Below is a small trained network, with its code and all its weights. Each question gives an input and a class and asks what happens when units are switched off, that is, made to give their printed mean instead of their output.

import numpy as np


def w(rows, s, z=0):
    codes = np.array(rows[::2]) - 128.0
    scale = np.full(codes.shape[1], s)
    scale[-1] = z or s
    return codes * scale


def f(y):
    return np.maximum(y, 0)


def log_softmax(a):
    a = a - a.max(-1, keepdims=True)
    return a - np.log(np.exp(a).sum(-1, keepdims=True))


def net(x, mask):
    res = np.array(x, float).reshape(1, 8) / 4 @ E
    y = f(res @ A[0][:, :-1].T + A[0][:, -1])
    res = res + np.where(mask, y, B[0][:, -1]) @ B[0][:, :-1]
    return log_softmax(res[-1] @ U[:, :-1].T + U[:, -1])


A, B = {}, {}
E = w([
[132,114,164,71,134],'x0',
[102,67,153,124,187],'x1',
[83,179,133,110,24],'x2',
[136,107,205,153,201],'x3',
[28,155,196,159,99],'x4',
[107,189,102,206,158],'x5',
[117,210,168,34,159],'x6',
[213,133,254,136,108],'x7',
],0.0094)
A[0] = w([
[31,83,73,180,132,108],'n0',
[189,154,141,155,145,75],'n1',
[197,72,161,129,138,116],'n2',
[120,144,39,29,120,223],'n3',
[133,100,123,77,222,105],'n4',
[127,171,131,67,94,117],'n5',
[130,116,119,118,188,96],'n6',
[156,209,131,109,145,187],'n7',
[99,72,95,128,131,65],'n8',
[173,94,160,159,141,137],'n9',
[157,72,133,125,213,51],'n10',
[155,156,136,114,195,142],'n11',
[108,102,164,135,179,253],'n12',
[98,113,109,100,188,162],'n13',
[121,158,123,83,4,148],'n14',
[155,139,189,100,77,177],'n15',
[59,194,105,158,150,113],'n16',
[72,143,149,25,173,157],'n17',
[173,56,66,39,117,34],'n18',
[83,63,93,120,105,114],'n19',
[120,161,65,140,78,150],'n20',
[181,93,159,106,150,93],'n21',
[84,136,158,137,153,88],'n22',
[99,157,201,181,118,137],'n23',
[124,171,51,143,130,124],'n24',
[115,189,81,143,89,165],'n25',
[242,112,88,169,94,185],'n26',
],0.013,0.0049)
B[0] = w([
[72,115,150,166,110,228],'n0',
[157,98,145,180,93,171],'n1',
[118,148,56,170,148,208],'n2',
[150,174,173,128,146,255],'n3',
[145,73,151,99,167,209],'n4',
[153,148,119,105,197,198],'n5',
[140,109,106,52,160,171],'n6',
[119,89,171,108,147,205],'n7',
[70,96,156,114,121,168],'n8',
[190,140,106,148,177,191],'n9',
[101,109,116,78,187,205],'n10',
[166,72,126,115,123,191],'n11',
[200,114,157,144,189,213],'n12',
[134,146,160,47,135,189],'n13',
[136,133,152,90,236,246],'n14',
[110,170,174,136,142,219],'n15',
[35,123,76,181,98,206],'n16',
[239,118,122,139,120,228],'n17',
[147,133,153,180,83,210],'n18',
[73,61,194,105,113,184],'n19',
[100,136,95,49,208,212],'n20',
[112,108,70,173,165,193],'n21',
[161,134,115,184,105,163],'n22',
[177,133,212,155,66,206],'n23',
[106,100,70,135,185,204],'n24',
[82,151,107,93,179,213],'n25',
[198,139,76,255,204,225],'n26',
],0.0078,0.012)
U = w([
[180,110,115,61,221,167],'0',
[137,60,40,214,156,134],'1',
[215,120,191,189,117,241],'2',
[146,2,254,86,114,97],'3',
[146,201,152,228,138,156],'4',
[175,118,95,114,7,31],'5',
[29,178,117,129,120,77],'6',
[159,149,79,116,47,3],'7',
],0.0088,0.0061)

Each question gives the input, the list of numbers given to net, and the class t.
The units are the neurons (one row each of A and B). Each row of codes is followed by its name. A weight is (code - 128) times the scale printed after its matrix; where a second scale follows, it is the last column's (A, B and U).
mask holds one flag per neuron, in row order. A switched-off neuron (its flag False) gives its mean, the last column of its row in B, instead of its output. The means were averaged over made-up inputs and are rounded, as every weight is.
A unit's drop is (log p(t) with every unit on - log p(t) with that unit switched off) / (log p(t) with every unit on - log p(t) with every unit switched off).
The circuit of an input: a set's keep is (log p(t) with only the set's units on - log p(t) with every unit switched off) / (log p(t) with every unit on - log p(t) with every unit switched off). Starting from the 12 units with the biggest drops (on a tie, the unit counted first), units are removed one at a time, each time the one whose removal leaves the highest keep (on an exact tie, the one counted first), for as long as the keep stays at least 0.8.
units of the circuit, in order: the units of the circuit, biggest drop first
unit that matters most: the unit with the biggest drop
top k neurons: the k neurons with the biggest drops, biggest first
drop when u is switched off: that unit's drop, to one decimal
input [-5,-4,5,4,5,-7,-6,-5], class 3: units of the circuit, in order	n19
input [2,-5,1,7,8,2,8,1], class 2: units of the circuit, in order	n17, n23
input [3,8,2,3,5,1,8,7], class 2: units of the circuit, in order	n17, n22
input [-2,6,2,3,8,-3,-2,-2], class 3: top 2 neurons	n26, n19
input [-3,-3,8,7,0,-1,8,5], class 3: top 2 neurons	n26, n7
input [-2,0,2,2,5,0,-7,-3], class 6: top 2 neurons	n26, n17
input [-2,6,-8,-2,-4,-1,-4,4], class 1: top 2 neurons	n26, n2
input [-5,-5,0,-1,4,3,8,-4], class 6: top 2 neurons	n16, n12
input [5,-6,-5,-6,2,0,-6,5], class 1: top 3 neurons	n3, n26, n23
input [6,-8,8,7,6,4,8,4], class 2: top 2 neurons	n23, n17
input [-7,6,-6,-7,-8,-1,1,4], class 1: drop when n26 is switched off	0.1
input [-3,1,-8,-1,-2,-3,-1,2], class 1: drop when n16 is switched off	-0.1
input [-8,-1,1,0,-3,-4,-4,5], class 4: drop when n6 is switched off	0.2
input [-3,2,-4,2,-4,6,0,8], class 1: unit that matters most	n2
input [-2,-8,4,-5,5,-7,-8,7], class 0: drop when n20 is switched off	0.3
